Below is a small trained network, with its code and all its weights. Each question gives an input and a class and asks what happens when units are switched off, that is, made to give their printed mean instead of their output.

import numpy as np


def w(rows, s, z=0):
    codes = np.array(rows[::2]) - 128.0
    scale = np.full(codes.shape[1], s)
    scale[-1] = z or s
    return codes * scale


def f(y):
    return y / 2 * (1 + np.tanh(0.7978845608 * (y + 0.044715 * y**3)))


def log_softmax(a):
    a = a - a.max(-1, keepdims=True)
    return a - np.log(np.exp(a).sum(-1, keepdims=True))


def net(x, mask):
    res = np.array(x, float).reshape(1, 7) / 4 @ E
    y = f(res @ A[0][:, :-1].T + A[0][:, -1])
    res = res + np.where(mask, y, B[0][:, -1]) @ B[0][:, :-1]
    return log_softmax(res[-1] @ U[:, :-1].T + U[:, -1])


A, B = {}, {}
E = w([
[123,129,132,135,129,130],'x0',
[128,128,127,128,128,127],'x1',
[134,130,125,123,127,124],'x2',
[130,192,65,149,97,226],'x3',
[126,129,129,130,129,128],'x4',
[173,135,154,106,250,171],'x5',
[188,95,75,237,154,104],'x6',
],0.016)
A[0] = w([
[131,91,162,95,112,69,50],'n0',
[148,83,93,154,197,153,102],'n1',
[118,100,113,139,107,102,145],'n2',
[181,183,128,140,124,152,132],'n3',
[134,127,127,139,156,116,120],'n4',
[131,111,143,161,59,90,181],'n5',
[116,104,205,134,127,55,196],'n6',
[148,104,56,200,125,167,97],'n7',
[119,140,141,122,131,93,77],'n8',
[96,56,89,164,41,63,48],'n9',
[70,178,105,90,56,173,134],'n10',
[78,127,191,27,155,150,41],'n11',
[111,85,156,156,165,135,86],'n12',
[174,102,164,169,159,80,124],'n13',
[133,141,118,104,134,105,109],'n14',
[159,94,154,102,248,70,108],'n15',
[144,162,78,156,163,179,3],'n16',
[140,129,119,122,129,136,115],'n17',
[157,154,146,95,210,186,70],'n18',
[104,135,144,95,151,128,81],'n19',
[138,111,133,109,131,163,105],'n20',
[94,171,133,97,57,107,105],'n21',
[143,82,136,124,195,118,79],'n22',
[134,148,120,92,186,181,21],'n23',
[94,130,171,60,129,145,172],'n24',
[95,45,200,100,112,54,82],'n25',
[114,94,160,98,132,45,162],'n26',
[151,164,107,119,167,195,88],'n27',
[155,82,151,174,162,80,114],'n28',
[168,113,71,210,105,128,10],'n29',
[110,139,83,134,77,48,199],'n30',
],0.012,0.014)
B[0] = w([
[90,154,108,109,97,137,162],'n0',
[150,63,84,183,100,145,196],'n1',
[126,146,119,85,137,128,169],'n2',
[118,135,134,125,143,115,178],'n3',
[145,112,123,143,115,154,146],'n4',
[91,170,133,81,128,107,226],'n5',
[171,102,151,160,168,90,246],'n6',
[143,171,198,94,204,72,217],'n7',
[110,132,123,116,139,125,127],'n8',
[215,37,201,178,247,47,213],'n9',
[84,109,56,157,54,200,252],'n10',
[208,87,138,180,225,69,211],'n11',
[114,102,108,133,111,132,149],'n12',
[143,85,92,159,91,145,206],'n13',
[132,138,144,127,134,132,125],'n14',
[142,85,92,208,63,156,252],'n15',
[217,32,130,197,169,114,160],'n16',
[115,111,143,126,138,121,127],'n17',
[112,191,199,51,182,99,213],'n18',
[142,121,148,146,162,116,145],'n19',
[116,146,130,127,139,115,136],'n20',
[112,127,60,133,79,193,199],'n21',
[104,101,69,167,96,141,179],'n22',
[64,183,168,59,110,147,166],'n23',
[101,162,140,93,149,120,231],'n24',
[42,222,178,33,137,128,219],'n25',
[143,137,169,109,166,92,226],'n26',
[116,158,178,80,162,77,194],'n27',
[139,80,78,185,94,140,206],'n28',
[40,251,227,8,100,125,186],'n29',
[92,154,155,109,127,146,245],'n30',
],0.011,0.014)
U = w([
[32,221,136,45,126,139,65],'0',
[224,100,127,135,209,84,250],'1',
[121,94,38,155,8,226,66],'2',
],0.013,0.0016)

Each question gives the input, the list of numbers given to net, and the class t.
The units are the neurons (one row each of A and B). Each row of codes is followed by its name. A weight is (code - 128) times the scale printed after its matrix; where a second scale follows, it is the last column's (A, B and U).
mask holds one flag per neuron, in row order. A switched-off neuron (its flag False) gives its mean, the last column of its row in B, instead of its output. The means were averaged over made-up inputs and are rounded, as every weight is.
A unit's drop is (log p(t) with every unit on - log p(t) with that unit switched off) / (log p(t) with every unit on - log p(t) with every unit switched off).
The circuit of an input: a set's keep is (log p(t) with only the set's units on - log p(t) with every unit switched off) / (log p(t) with every unit on - log p(t) with every unit switched off). Starting from the 12 units with the biggest drops (on a tie, the unit counted first), units are removed one at a time, each time the one whose removal leaves the highest keep (on an exact tie, the one counted first), for as long as the keep stays at least 0.8.
circuit, biggest first: the units of the circuit, biggest drop first
k most important neurons: the k neurons with the biggest drops, biggest first
drop of u: that unit's drop, to one decimal
input [-1,4,1,8,0,-2,6], class 0: circuit, biggest first	n29
input [-1,8,-8,0,0,-4,1], class 1: 3 most important neurons	n9, n25, n29
input [-4,2,8,2,-8,6,0], class 0: 3 most important neurons	n9, n11, n23
input [2,2,0,-5,-1,-7,1], class 1: 4 most important neurons	n9, n6, n29, n10
input [4,2,3,1,-1,8,0], class 0: 4 most important neurons	n18, n23, n9, n6
input [-2,-5,-8,6,2,2,1], class 1: 2 most important neurons	n16, n25
input [3,0,6,-8,-3,1,1], class 2: 2 most important neurons	n15, n9
input [7,4,-4,1,6,-4,5], class 0: 2 most important neurons	n29, n11
input [5,-2,5,1,8,-6,5], class 0: 4 most important neurons	n29, n5, n11, n30
input [-4,-6,-3,0,1,4,-4], class 1: 2 most important neurons	n11, n25
input [-4,4,-7,0,7,1,-8], class 1: 2 most important neurons	n11, n29
input [2,-6,1,3,-3,0,8], class 0: 3 most important neurons	n29, n9, n11
input [4,0,-1,0,-3,7,-6], class 1: 2 most important neurons	n11, n25
input [-5,-7,8,3,2,-1,6], class 0: circuit, biggest first	n29
input [3,4,-4,4,-1,-7,0], class 2: 2 most important neurons	n10, n25
input [-2,-1,0,2,4,-3,6], class 0: drop of n29	2.3
input [6,-5,3,-8,-7,3,-6], class 1: drop of n11	3.8
input [-2,-3,-8,-2,8,5,-8], class 1: drop of n11	2.4
